Here is a tiny trained network, its code and every weight. The questions are about switching its units off for an input and a class, where a switched-off unit gives its printed mean instead of its output.

import numpy as np


def w(rows, s, z=0):
    codes = np.array(rows[::2]) - 128.0
    scale = np.full(codes.shape[1], s)
    scale[-1] = z or s
    return codes * scale


def f(y):
    return np.maximum(y, 0)


def log_softmax(a):
    a = a - a.max(-1, keepdims=True)
    return a - np.log(np.exp(a).sum(-1, keepdims=True))


def net(x, mask):
    res = np.array(x, float).reshape(1, 7) / 4 @ E
    y = f(res @ A[0][:, :-1].T + A[0][:, -1])
    res = res + np.where(mask, y, B[0][:, -1]) @ B[0][:, :-1]
    return log_softmax(res[-1] @ U[:, :-1].T + U[:, -1])


A, B = {}, {}
E = w([
[71,26,57,143],'x0',
[160,92,94,227],'x1',
[54,192,41,69],'x2',
[178,234,151,153],'x3',
[161,253,63,129],'x4',
[117,163,126,244],'x5',
[239,39,84,89],'x6',
],0.0058)
A[0] = w([
[71,110,116,72,174],'neuron 0',
[135,122,79,153,162],'neuron 1',
[120,132,165,191,192],'neuron 2',
[25,159,58,126,218],'neuron 3',
[130,118,181,154,161],'neuron 4',
[159,119,169,120,144],'neuron 5',
[136,177,137,111,60],'neuron 6',
[167,249,126,170,161],'neuron 7',
[167,118,176,83,98],'neuron 8',
[59,38,123,121,113],'neuron 9',
[182,138,104,80,130],'neuron 10',
[86,186,106,153,164],'neuron 11',
[112,119,188,142,181],'neuron 12',
[205,109,94,134,137],'neuron 13',
[95,113,159,134,162],'neuron 14',
[101,153,95,165,95],'neuron 15',
[201,89,114,110,118],'neuron 16',
[76,80,112,87,121],'neuron 17',
[192,110,118,78,141],'neuron 18',
[83,174,154,138,174],'neuron 19',
[146,48,154,128,254],'neuron 20',
[116,133,163,150,175],'neuron 21',
[211,72,121,139,218],'neuron 22',
[103,128,112,112,203],'neuron 23',
[100,152,158,179,190],'neuron 24',
],0.013,0.0035)
B[0] = w([
[77,127,139,1,195],'neuron 0',
[142,16,43,148,169],'neuron 1',
[134,155,120,162,189],'neuron 2',
[143,89,120,98,230],'neuron 3',
[99,158,78,199,170],'neuron 4',
[153,149,67,130,164],'neuron 5',
[125,135,154,42,160],'neuron 6',
[221,132,230,121,255],'neuron 7',
[127,90,34,226,167],'neuron 8',
[132,167,170,80,224],'neuron 9',
[146,72,130,130,173],'neuron 10',
[185,71,120,87,195],'neuron 11',
[79,219,59,151,173],'neuron 12',
[209,12,138,164,186],'neuron 13',
[107,183,85,130,164],'neuron 14',
[185,31,83,195,164],'neuron 15',
[226,58,156,176,185],'neuron 16',
[118,164,178,44,194],'neuron 17',
[162,56,108,133,181],'neuron 18',
[173,160,150,100,185],'neuron 19',
[160,200,177,166,226],'neuron 20',
[111,192,123,151,163],'neuron 21',
[187,165,97,141,220],'neuron 22',
[164,78,195,23,167],'neuron 23',
[148,152,163,183,185],'neuron 24',
],0.0066,0.0095)
U = w([
[161,194,207,36,213],'0',
[34,245,71,179,160],'1',
[216,60,80,201,115],'2',
[1,98,52,1,4],'3',
],0.0061,0.0032)

Each question gives the input, the list of numbers given to net, and the class t.
The units are the neurons (one row each of A and B). Each row of codes is followed by its name. A weight is (code - 128) times the scale printed after its matrix; where a second scale follows, it is the last column's (A, B and U).
mask holds one flag per neuron, in row order. A switched-off neuron (its flag False) gives its mean, the last column of its row in B, instead of its output. The means were averaged over made-up inputs and are rounded, as every weight is.
A unit's drop is (log p(t) with every unit on - log p(t) with that unit switched off) / (log p(t) with every unit on - log p(t) with every unit switched off).
The circuit of an input: a set's keep is (log p(t) with only the set's units on - log p(t) with every unit switched off) / (log p(t) with every unit on - log p(t) with every unit switched off). Starting from the 12 units with the biggest drops (on a tie, the unit counted first), units are removed one at a time, each time the one whose removal leaves the highest keep (on an exact tie, the one counted first), for as long as the keep stays at least 0.8.
units of the circuit, in order: the units of the circuit, biggest drop first
most important unit: the unit with the biggest drop
k most important neurons: the k neurons with the biggest drops, biggest first
drop when u is switched off: that unit's drop, to one decimal
input [-8,5,-7,4,-3,-8,-4], class 2: units of the circuit, in order => [neuron 8]
input [4,-1,2,-8,-1,3,5], class 0: units of the circuit, in order => [neuron 9; neuron 17]
input [4,-5,2,-6,0,0,2], class 3: units of the circuit, in order => [neuron 7; neuron 0]
input [2,-3,-2,6,-3,-8,3], class 2: units of the circuit, in order => [neuron 8; neuron 18]
input [8,-6,1,5,-2,-6,-5], class 3: units of the circuit, in order => [neuron 7; neuron 0]
input [3,7,-5,8,2,-5,-5], class 1: units of the circuit, in order => [neuron 16; neuron 3; neuron 23]
input [7,6,3,1,0,2,-2], class 3: 4 most important neurons => [neuron 7; neuron 16; neuron 13; neuron 22]
input [-1,-8,6,-2,3,0,5], class 3: units of the circuit, in order => [neuron 7; neuron 20; neuron 0]
input [7,-4,1,3,-5,6,4], class 0: units of the circuit, in order => [neuron 9; neuron 8; neuron 15]
input [-8,3,-7,5,-5,4,-8], class 1: units of the circuit, in order => [neuron 12; neuron 4]
input [1,0,2,2,1,-6,-5], class 3: 2 most important neurons => [neuron 20; neuron 7]
input [0,5,2,-7,1,0,-7], class 3: 2 most important neurons => [neuron 7; neuron 20]
input [2,-4,2,-3,-5,-1,-8], class 3: 2 most important neurons => [neuron 7; neuron 0]
input [7,1,4,-3,-6,-8,5], class 0: most important unit => neuron 20
input [-5,-1,1,-8,2,-6,-2], class 3: drop when neuron 7 is switched off => 0.4
input [5,1,-4,-6,-3,-8,4], class 0: drop when neuron 17 is switched off => 0.7
input [-4,-3,-2,5,-6,-4,-2], class 1: drop when neuron 7 is switched off => 0.1
